Here is a tiny trained network, its code and every weight. The questions are about switching its units off for an input and a class, where a switched-off unit gives its printed mean instead of its output.

import numpy as np


def w(rows, s, z=0):
    codes = np.array(rows[::2]) - 128.0
    scale = np.full(codes.shape[1], s)
    scale[-1] = z or s
    return codes * scale


def norm(h):
    return h / np.sqrt((h * h).mean(-1, keepdims=True) + 1e-5)


def f(y):
    return np.maximum(y, 0)


def log_softmax(a):
    a = a - a.max(-1, keepdims=True)
    return a - np.log(np.exp(a).sum(-1, keepdims=True))


def net(x, mask):
    res = np.array(x, float).reshape(1, 3) / 4 @ E
    u = 0
    for l in range(2):
        y = f(norm(res) @ A[l][:, :-1].T + A[l][:, -1])
        res = res + np.where(mask[u : u + 10], y, B[l][:, -1]) @ B[l][:, :-1]
        u += 10
    return log_softmax(norm(res)[-1] @ U[:, :-1].T + U[:, -1])


A, B = {}, {}
E = w([
[122,167,236,173],'x0',
[202,64,248,130],'x1',
[41,22,160,96],'x2',
],0.0018)
A[0] = w([
[117,196,47,165,116],'0.n0',
[138,135,221,123,143],'0.n1',
[185,229,140,121,73],'0.n2',
[189,148,189,107,89],'0.n3',
[34,52,219,193,25],'0.n4',
[80,89,16,31,4],'0.n5',
[92,43,221,91,98],'0.n6',
[145,127,165,213,177],'0.n7',
[124,59,4,100,67],'0.n8',
[52,74,182,184,74],'0.n9',
],0.0038,0.0031)
B[0] = w([
[154,134,190,7,240],'0.n0',
[127,83,126,159,238],'0.n1',
[165,182,124,177,192],'0.n2',
[15,82,101,143,187],'0.n3',
[169,75,253,72,210],'0.n4',
[66,56,51,102,198],'0.n5',
[193,159,183,73,249],'0.n6',
[85,79,73,134,236],'0.n7',
[65,104,52,164,217],'0.n8',
[174,109,217,52,196],'0.n9',
],0.0032,0.002)
A[1] = w([
[129,131,142,207,22],'1.n0',
[167,138,173,132,201],'1.n1',
[172,191,88,95,81],'1.n2',
[50,124,150,69,173],'1.n3',
[58,116,171,122,171],'1.n4',
[151,55,86,88,197],'1.n5',
[61,135,181,103,168],'1.n6',
[142,44,144,121,82],'1.n7',
[47,110,93,135,81],'1.n8',
[131,133,145,254,5],'1.n9',
],0.0061,0.0019)
B[1] = w([
[192,154,68,252,150],'1.n0',
[58,98,32,143,224],'1.n1',
[49,194,247,120,197],'1.n2',
[214,122,86,136,246],'1.n3',
[215,165,108,96,220],'1.n4',
[24,128,164,174,253],'1.n5',
[234,130,106,90,223],'1.n6',
[55,165,194,177,221],'1.n7',
[126,90,11,48,190],'1.n8',
[225,98,64,249,167],'1.n9',
],0.0038,0.003)
U = w([
[84,94,47,83,193],'0',
[66,89,171,168,66],'1',
[189,135,105,221,154],'2',
[103,247,153,112,135],'3',
[224,152,98,70,4],'4',
[178,64,219,83,184],'5',
],0.015,0.0034)

Each question gives the input, the list of numbers given to net, and the class t.
The units are the neurons (one row each of A and B). Each row of codes is followed by its name. A weight is (code - 128) times the scale printed after its matrix; where a second scale follows, it is the last column's (A, B and U).
mask holds one flag per neuron, layer by layer. A switched-off neuron (its flag False) gives its mean, the last column of its row in B, instead of its output. The means were averaged over made-up inputs and are rounded, as every weight is.
A unit's drop is (log p(t) with every unit on - log p(t) with that unit switched off) / (log p(t) with every unit on - log p(t) with every unit switched off).
The circuit of an input: a set's keep is (log p(t) with only the set's units on - log p(t) with every unit switched off) / (log p(t) with every unit on - log p(t) with every unit switched off). Starting from the 12 units with the biggest drops (on a tie, the unit counted first), units are removed one at a time, each time the one whose removal leaves the highest keep (on an exact tie, the one counted first), for as long as the keep stays at least 0.8.
units of the circuit, in order: the units of the circuit, biggest drop first
most important unit: the unit with the biggest drop
top k neurons: the k neurons with the biggest drops, biggest first
drop when u is switched off: that unit's drop, to one decimal
input [6,-3,-2], class 2: units of the circuit, in order => [0.n6 1.n9]
input [-7,0,-8], class 3: most important unit => 1.n2
input [-7,4,5], class 1: top 3 neurons => [1.n5 1.n7 0.n6]
input [5,-2,-4], class 2: units of the circuit, in order => [0.n6 1.n9]
input [-8,5,1], class 1: units of the circuit, in order => [1.n5 1.n7]
input [-3,-7,-4], class 3: top 2 neurons => [1.n2 0.n0]
input [-1,2,-4], class 2: top 3 neurons => [0.n2 0.n6 1.n9]
input [-5,8,-7], class 2: top 2 neurons => [0.n0 0.n2]
input [6,-3,-3], class 2: units of the circuit, in order => [0.n6 1.n9]
input [6,7,-2], class 2: top 2 neurons => [0.n0 1.n9]
input [8,-2,6], class 5: drop when 0.n4 is switched off => 0.1
input [-4,0,-3], class 3: drop when 0.n7 is switched off => 0.2
input [-7,0,-5], class 3: drop when 0.n7 is switched off => 0.2
input [-1,-3,-4], class 3: units of the circuit, in order => [1.n2]
